Each row of numbers belongs to one of the elements below and depends on some of the facts about them. Some rows are named. Which element is each other row?

Some elements and their rows:
[-12  10 -18  27  14  12  11   8  -2  55  -3 -13 -15  26 -16  52   7   1
  16  78  -7  32   4 -17   9 -16 -16   5 -14 -15   9   1  -1  40 -12  11
  26   9  -5]: fligre
[-19 -38   7   6  20   8  16  -4  -8 -13  -1   5 -10  29 -19  32  14   9
  31  -2 -30  24 -21 -17  -3 -25  36  21  -6 -33 -10  41  -7  33  -1 -21
  -4   4  17]: flotren
[ 33 -20  -2 -11  11  12  -3 -29  48 -16  -5  27 -25  40  11  18  19  27
   4  29   2  29 -16 -11 -15 -18  15  -4  -9  -2  -8  25 -17   4  -2 -29
   1  19  10]: mekul
[-25 -18   1  -1  13   5  43 -26  26 -19  15   3 -21  18  -9  26  14  17
  37  32 -34  34 -23 -34  10 -25  19 -12 -14 -32 -22  20 -10  36 -13 -26
   5   3   3]: foflu
[ -9 -18  -6   3  25   7  35 -14  10  -4  -6   6 -35  25  -4  21  24  12
  22  31 -23  29  -8 -19  19 -30  29   1 -13 -34   6  36  -3  26   0  -6
   7   2  -3]: gider
[ -5  -4  -8   8  25  13  31  -6  10  13  -9   3 -16  27 -14  29  13  16
  16  51 -25  32  -7 -22  19 -24  22  11 -12 -29 -15  45  -3  29  -4   4
  11   1  -5]: miklos
[ 26 -14   2 -11  11   8  -8 -16  44 -12 -12  22 -10  38 -12  31  13  20
  13  42   2  20 -24 -24 -12  -7   9   4  -2   0 -20  28 -15  21 -16 -38
  -3  27  21]: sena
[ 20 -18   5  -5   9  10  -2 -33  53 -21  -7  28  -2  37   7  29   8  42
  28  39  -3  36 -11 -26   6 -14   6 -21  -8 -13 -26  22 -19  20 -16 -44
  -2  13   6]: klasto
[ 32  -8  -3  -8  -3  16   5 -26  52  -5 -24  19 -13  38  15  27   3  33
  25  13  -7  25  -7  -9   0 -19   4   0  -7 -19 -21  29 -12   7 -17 -49
   1  20  16]: pibristos
[ 25  -8   9  -9   3   5 -10 -23  54   0  -7   3  -1  43   7  40   6  41
  12  59  -3  41 -14 -33 -14  -9   3  -3  -5 -18 -36  29 -10  25 -13 -37
 -10   9   9]: floplus
[ 25 -19   1  -6  10  14   3 -30  48 -11 -13  36  -3  36  12  23   8  42
  22  26  -1  29  -4 -13  15 -17  10  -9  -8 -21 -25  26 -17  13 -13 -50
  -6  12   8]: ploskesok
[-18  -7  -6  12  12   7  29 -10  13  12  11  -4 -16  17 -12  39  11   8
  29  55 -21  32 -16 -32   5 -17   5  -6 -15 -29  -8  10  -8  41 -12 -10
  11  10  -1]: paga
[ 24  -9  -3   2  14  14 -13 -16  38   7 -12  30   0  37  -4  36   9  26
  22  51   8  23 -10 -18   0  -4  -2 -11  -6   0 -14  20 -20  26 -18 -43
   7  25  10]: laris
[ 34  -4   2  -9   8  16  -3 -19  48  -6 -21  34 -10  37  -9  32   6  29
  26  51  -7  22  -6 -16   3  -8  17   2  -6  -1 -30  55 -20  25 -19 -34
  -7  24  11]: vube
[-13 -19   1  -1  34   8  35  -9  14  -4  -5  12 -29  18  -9  22  28  15
  28  40 -15  20  -9 -21  31 -25  26  -8  -7 -43   5  28  -5  29  -7 -28
 -10   6   2]: novor
[ 33   5  15  -2  17  25  22 -20  -1 -18 -22   6 -22  24  35   1  10  26
  20  37 -21   6  -3 -22  18  -6  18  12   1 -53 -21   1  -9  37   6 -39
   4  21  12]: skoronel
[ 32  18   3   5  19  33  28 -16   3 -19 -12  11   2  29  16  -3   2  30
  10  52 -22  13  -9 -26  17   1  13  29  -2 -39 -48  10  -8  32  14 -14
  25  17   4]: stupidrik
[ 34   6  11   2  18  31  26 -34   0 -35  -8  24 -19  24  32  -5   9  29
  16  38 -29  18   0 -16  14 -10  27   8  -4 -38 -26   3 -20  30  12 -23
  12  21   2]: flaze
[ 26 -23  -1  -3   8  17   1 -27  40 -11 -12  36   7  40   6  24   6  38
  19  18  -1  30  -4 -11  10 -14  13  -1 -10 -21 -32  37 -16  11  -8 -37
   5  12   5]: tebam
[-12 -11   3  -2  17   7  28  -2   8   4   3   4 -24  23 -25  28  17  -3
  22  47 -25  19 -29 -23   3 -18  22  12 -10 -24  -7  33  -6  37  -7 -14
  -2  17  13]: fumal

How the elements are related:
λ: points at; ε: is of sort
kimor | λ droflo | ε c
gakir | λ fligre, gomil | ε a
zapla | λ feneklin | ε a
meston | λ fligre | ε b
gufin | λ fligre, soplu | ε a
bragron | λ stedru, droflo, soplu | ε b
brimasko | λ dritre | ε b
fupin | ε c
feneklin | ε b
skoronel | λ droflo, suluk, kleper | ε c
gekam | λ stedru, fligre | ε b
stafan | λ gufin | ε a
ploskesok | λ stedru, droflo, fligre | ε b
zuzi | λ brizal | ε a
druvos | ε b
plavaskem | λ fupin | ε a
kleper | ε c
fligre | ε a
suluk | λ buli, gufin | ε a
flotren | λ brimasko, druvos | ε a
droflo | λ fligre | ε b
gomo | ε a
soplu | λ fligre | ε a
seska | λ gider, fligre, gufin | ε a
stubri | λ kobi, fligre, lumak | ε a
zapan | λ floplus | ε c
klizol | ε a
stedru | ε a
kufloplek | λ rubrin, fligre, botris, zube | ε a
dritre | ε b
lumak | λ miklos, fligre, flifazon | ε a
zube | ε a
gider | λ planur, kludreres, gufin, zugas | ε a
puzar | λ flifazon | ε c
vegi | λ stupidrik, fligre | ε a
petredrem | λ lubron, pepen | ε a
grukul | λ tikar | ε a
relovul | λ vuku, feneklin, fligre | ε b
tuzin | λ botris | ε a
metibrul | λ votro | ε a
grogrinuk | λ dritre | ε a
gomil | ε b
lini | λ dreri | ε a
rovu | λ fligre | ε c
drapli | λ fligre | ε c
fafo | ε c
nedruk | ε a
buli | λ stedru, gufin | ε a
lagepo | λ mipun | ε c
raklos | λ gomo, vuzan, fligre, soplu | ε c
daklatren | λ bredrezik | ε b
klegriki | λ fligre, zugas | ε a
pobil | λ droflo, nekidol | ε b
tikar | λ mipun | ε c
kleziki | ε a
fetuk | λ dribran | ε b
kludreres | λ droflo, fligre | ε a
plito | λ rovu | ε a
lubron | ε a
dabukol | λ kleper | ε c
kobi | λ bragron | ε b
roflivus | λ fligre, puzar, paga | ε a
fumal | ε a
trupefur | λ meston | ε b
ginu | λ droflo, bredrezik | ε a
bredrezik | λ klizol, fligre | ε c
pibristos | λ fligre, dabukol | ε b
rubrin | ε a
budrom | λ rovu, fligre | ε a
vuku | λ fligre, bragron | ε a
breklom | ε a
luflim | λ klizol, dritre, gufin | ε a
nuflun | λ fligre | ε b
sena | ε b
breplel | λ droflo, dreri | ε a
zugas | ε a
klasto | λ stedru, puzar | ε b
nubom | λ soplu | ε b
stovidrek | λ gomil | ε b
votro | λ droflo, flifazon, brizal | ε c
replan | λ grogrinuk | ε a
flifazon | ε a
stupidrik | λ miklos, fligre, bredrezik, plavaskem | ε c
rolem | λ fligre, brizal, kleper | ε a
vuzan | ε b
dustim | λ fligre | ε a
mipun | λ droflo, gufin, zugas | ε b
floplus | λ flifazon | ε b
fluflagri | λ suluk, bragron | ε a
losik | λ kleziki, roflivus | ε b
gralim | ε a
rifes | λ soplu | ε b
planur | ε c
nekidol | λ droflo | ε b
laris | ε b
vube | λ gomo | ε b
groba | λ fligre, flifazon | ε b
vuvefe | λ droflo | ε a
botris | λ droflo | ε b
brevezos | λ droflo, fligre | ε a
novor | λ buli, breplel | ε a
pasi | λ fligre | ε a
pepen | λ tikar, zugas, tuzin | ε a
tebam | λ klizol, fligre, bragron | ε b
zaklal | λ kleper | ε b
brizal | λ fligre, dritre | ε c
napler | λ stedru, raklos, fligre | ε a
skatrak | λ buli, planur | ε b
klofo | λ fligre | ε b
miklos | λ soplu, gufin | ε a
pini | ε b
dribran | λ bragron, tuzin | ε a
dravok | λ flifazon | ε a
dreri | ε b
mekul | λ tikar | ε b
flaze | λ buli, nuflun, klegriki, fligre, tikar, bragron | ε c
miske | λ pasi | ε c
vuplis | λ ginu | ε a
foflu | λ breklom, puzar, gomil | ε a
paga | ε a
drepu | λ gufin | ε b
gapir | λ laris, gekam | ε a

Which element is each row?
No name comes twice in this set of rows, the named rows included.
[ -9 -14  -3   1  16  14  35 -15  20   1   3   9 -17  24  -7  25  11  21
  29  33 -31  31  -8 -15  20 -31  28   4 -14 -44 -24  36  -6  27 -10 -10
 -10  -2   0]  stubri
[ -3  -7 -10  13  29  10  20  -4  -2  23 -10  -1 -26  28 -11  35  19  10
  18  50 -15  31  -1 -24  15 -21  15   6 -12 -20  10  27  -4  29  -3   1
  20   6  -6]  gufin
[-12 -18 -11  18  26  12  23   3  -5  28  -3   2  -1  30 -21  38  14   7
  15  41 -11  30  -8 -22  14 -17  11  15 -11 -27  -2  26  -2  30   1   0
  18   3  -1]  klizol
[ 35  19  10   5  14  37  16 -21  -8 -20 -17  22  -8  26  15   9   0  29
  26  62 -32  13   3 -21  20  -3  23  14  -1 -31 -37  19 -21  48  -2 -19
   9  22   5]  raklos
[ 16 -42   6   2  13  11 -20 -13  20 -10 -18  18  11  50  -3  38   3  28
  14   0   1  30 -17 -23 -21  -9   8  11   0 -12 -16  33 -15  23  -7 -39
   9  16  20]  brimasko
[-15 -18  -1   8  17  13  36 -14   9  -9   3  21 -19  17 -16  28  14   9
  38  37 -29  21 -10 -18  24 -26  24  -3 -11 -34 -13  33 -14  35  -9 -22
  -6   8   5]  gapir
[ -3   7  -6  10  19  13  17   3   7  23  -8  10 -27  22 -28  41  11   7
  27  73 -27  22  -6 -20  18 -16  17   7 -10 -18 -10  43  -8  45 -18   1
  -2  14   1]  gomo
[ 27   9   2  11  19  32  17  -8  -9  -4 -13   5  10  29  13   5   2  24
   6  56 -11  15  -3 -28  16   2   3  29  -1 -40 -35  -2  -7  32  15 -18
  33  17   7]  bredrezik
[-16 -33  -1   6  26  13  27 -10   1 -10  -5   9 -12  31 -13  26  16  19
  28   4 -28  28 -11 -18  12 -27  37  13  -9 -41 -12  45  -4  24   2 -16
   6  -2   3]  luflim
[ 25  12  23  -1  10  24  10 -18   9 -27  -4  -6  -9  29  22  10   6  33
  14  73 -34  27 -14 -38  -4   0  16  14   3 -47 -47   4 -14  50   5 -17
  -3  16  12]  zapan
[ -8 -13  -4  13  18  11  21  -3  10  11  17  13 -31  26  -8  29  19   1
  10  58 -11  25 -12   1   9 -22  19   3 -13 -29   6  19  -9  29   5   7
 -20   2   4]  tuzin
[ -7 -15   0   3  23   9  31 -12   7  -4  -5  18 -28  22  -2  25  22  17
  32  34 -23  26  -2 -15  26 -28  29   0 -11 -34   0  36  -8  27  -3 -17
  -9   3   2]  fluflagri
[ 19  18  14  11  15  30  12 -22  -2 -15   2  -3   0  24  21  17   2  31
  19  78 -22  29 -11 -42  -1   5  -4  -3   0 -32 -32 -27 -16  57   0 -20
  22  21   4]  puzar
[ 31 -14   0 -13  -1  10   2 -22  49   0 -31  10 -18  38  16  30   7  25
  22  19  -4  18 -11 -12  -6 -19   4   3  -5 -23 -13  27  -7  12 -18 -57
  -2  24  20]  zaklal

Now the same elements, written a new way:
Some rows with their names:
[-18 -10  17 -30  -1  -8   1   6   2  -7 -13   7  -9  -4 -15   5 -13  -3
 -31  20 -28   5   4 -26   7  -5  -5  10  -2 -34  -1]: pepen
[ 15  10   4  -7 -19  -6  -2  18  -8 -20  -5   3 -12  19 -11   8 -29  -3
 -50  15 -21  58  13  26  -9   8  16  12 -13 -56 -34]: tikar
[ 21  10  -2   5 -22  37   3  11 -20 -22  -7 -12  -6  12  10  10  -7  -1
 -32   3  -5  35   3  43  -5  12  11  -4 -15 -22 -26]: flaze
[-11   5  -2  43  48  19  -7 -19  -2  -5   0  -1  -3   5  19   1 -19  -6
  26  -3  14   3  -4  16  -6   6  35   6  -6  43 -36]: nuflun
[  4  14 -37  15  -6 -37 -18  -5  33  25  15   1   9  20   3  -1 -40  -1
 -40  -7  22 -19  -8   6  11   0  12  14   0  17   0]: dritre
[  2   4  -5  41  42  18  -8 -12  -7  17  10   5 -17   6   0  -4 -22 -11
  28  -5  20   0  -4  11  -7  15  34   4   5  22 -18]: groba
[ 25  -2  12 -18  16  23   8   4  -8  15  -9  -5   0 -12   6  18  27  13
  32   3 -25 -13   5  -4   5 -24 -37   2  -3 -17  55]: suluk
[ 11   8   1   9 -31  -4   4   4 -16 -15   8  -6 -44   5  22   4  24  -5
 -39  -6 -11  28  13  45 -24  21  -5  -7 -29  14 -34]: stupidrik
[-10 -11  -4 -34 -17 -11   7   2   6  -4  -4   3   8  -1  -3  -2   6   9
 -14  -2  -4 -19   4 -33  12  -2  -4  -4   5 -15  26]: fumal
[-10  -9   3 -21 -17  -9   2   5   5   8  -2  -2 -12  -8  -3   1   8  -1
 -20   8 -25 -10  -5 -13   8  -4 -23   1   3   1  24]: replan
[ -2  25   3  31  13 -30 -10  -5  23   3   3   4  27   0 -30  -9   5 -10
  42  -6  34  11 -11  20 -28  -7  15   9  10  10 -30]: botris
[ -7  -9   8 -22  -7   0   4   3  -2   2  -6  -1 -11  -9  -4   3  13   2
  -4   6 -15 -11  -2 -16   6  -4 -16  -2   2  -6  23]: gapir
[  4  13  -2  28  27 -16  -8  -8  12  18  10   6  -3   5 -10   2 -20  -7
  -1  -1  33  -1   0  21   1  -2  10   5 -10   9 -27]: stovidrek
[  0  -6  11 -23  -1   8   6   3   0   6  -9  -2 -11 -10  -6  10  22   4
   8   5 -17 -10  -1  -8   7  -9 -20  -2   1 -10  34]: novor
[ 13   9  -2  40  11  -6 -13  -4  -1  15  18  10  38   4   3 -17 -34 -10
  11   1  27  -7   2   9  -4 -13  -7   2  -4   5 -45]: nubom
[ -2  16   5  28  23 -32  -9 -13  13  19  11   6 -24   1  -9   5  -2 -10
  -5  -4  29  -9   4  25  -8   0   5   4 -21  22 -36]: daklatren
[-25 -18  10  -7  11  26   6  -8 -12 -20 -11  -6 -18 -10  26   0  13   2
  13   5 -33  -4  -3 -20   2   8   2  -2   4  31  15]: pasi
[-18 -14  10 -14   0  22   6  -2 -11  -8  -9  -3  -9 -11  11   0   9  -1
   4   6 -22 -11  -4 -20   3   2  -6  -3   5   9  13]: stubri
[  1  11 -16  16  17 -32  -7  -9  21  12  10   8  16  15  -9  -4 -28   1
  -9 -10  43 -13   4   3   7  -2  27   3  -5   1 -21]: druvos
[ 24  11  -4  -2 -27  -1   0  16  -8 -13   1  -3  -9  15  -1   5 -10   0
 -35   3 -12  45   8  35 -10   9   5   3 -10 -37 -17]: lagepo

Rows to name:
No name comes twice in this set of rows, the named rows included.
[-12   0  13 -20 -18 -14   5   4   9  -8  -9  -1   7 -14 -19  -3  42   2
  29  -1 -13   0  -8 -15 -14  -8 -17   0  16  -3  27]  breplel
[ 16  20   4  28  33 -22 -13  -5  11   4   2  13  30  12 -18  -1 -19  -2
  46   4   7  18   5  11 -25 -20  17  24   2 -18 -14]  mipun
[-15 -19  10  -7   7  -2   7   0  -1  -9  -4  -4  -9  -9  12  -2  11   4
  11   7 -21  10  -6  -9  19   1 -17  -5  13  21  27]  rolem
[-16 -11  14 -25  -1  -7   2   5   0  -3  -9   6 -10  -4 -10   3  -3  -2
 -18  15 -26   1   3 -23   6  -5 -10   5   0 -23  12]  grukul
[  5  12  -3  30  23 -20  -9  -7  12  17  11   7   5   7 -10  -2 -23  -8
   2   0  32  -2   1  19   1  -3  11   4  -6   7 -29]  vube
[  9  -7   9 -23   6   7   3   3  -4   4  -7   3   4  -5   5   6  14  10
  21   6 -35  -6   8 -19  -4 -17 -22   9   2 -20  41]  gider
[ -7 -10   9 -20  -6   5   5   2  -4   7  -4   0 -20 -10  -8   4  11   0
  -2   5 -16  -9   0 -21   8   0 -14  -4   3 -10  24]  foflu
[ 14  16  -3  27  34  16  -8  -6   2  24   5   1  -4   5 -15   9 -19  -6
  18  -4  36  -8  -4  23   2  -2  20   3  -5   0 -16]  klasto
[-18 -12   9 -17  -4   6   4  -2  -4 -10  -8  -2  -8 -10   7   0  15   2
   1   5 -23  -6  -3 -20   1   0  -7  -2   4   8  14]  kufloplek
[-15 -16   9 -16   5  21   6  -3 -12  -6  -7  -3 -22 -11   7   3  14   0
   8   4 -24  -9  -3 -20   4   7  -3  -4   5  11  24]  roflivus
[ -8 -10   6 -19 -11   0   4   6   0   6  -3   1 -13 -11  -8   0  11   0
  -2   5 -20  -7  -3 -19   5  -1 -20  -3   8  -8  27]  metibrul
[ 14  -8   9 -19  -1  10   5   5  -9   9  -4   2   4  -8   8   4  18   8
  19   4 -34 -12   7 -16  -2 -20 -34   4   0 -12  39]  stafan
[-10 -20   7  -7   2  30   6   2 -25   6   1   3 -29 -13   6  -6  12  -3
  20   2 -30  -9  -1 -30  -3  14  -3  -4  14   5  25]  lumak
[-12 -10  -5 -36 -21 -19   6  -1   9  -1  -3   2  -3  -4   1  -1  15   8
 -23  -4  -4 -27   6 -32   8  -2  -7  -5  -4  -7  22]  klizol

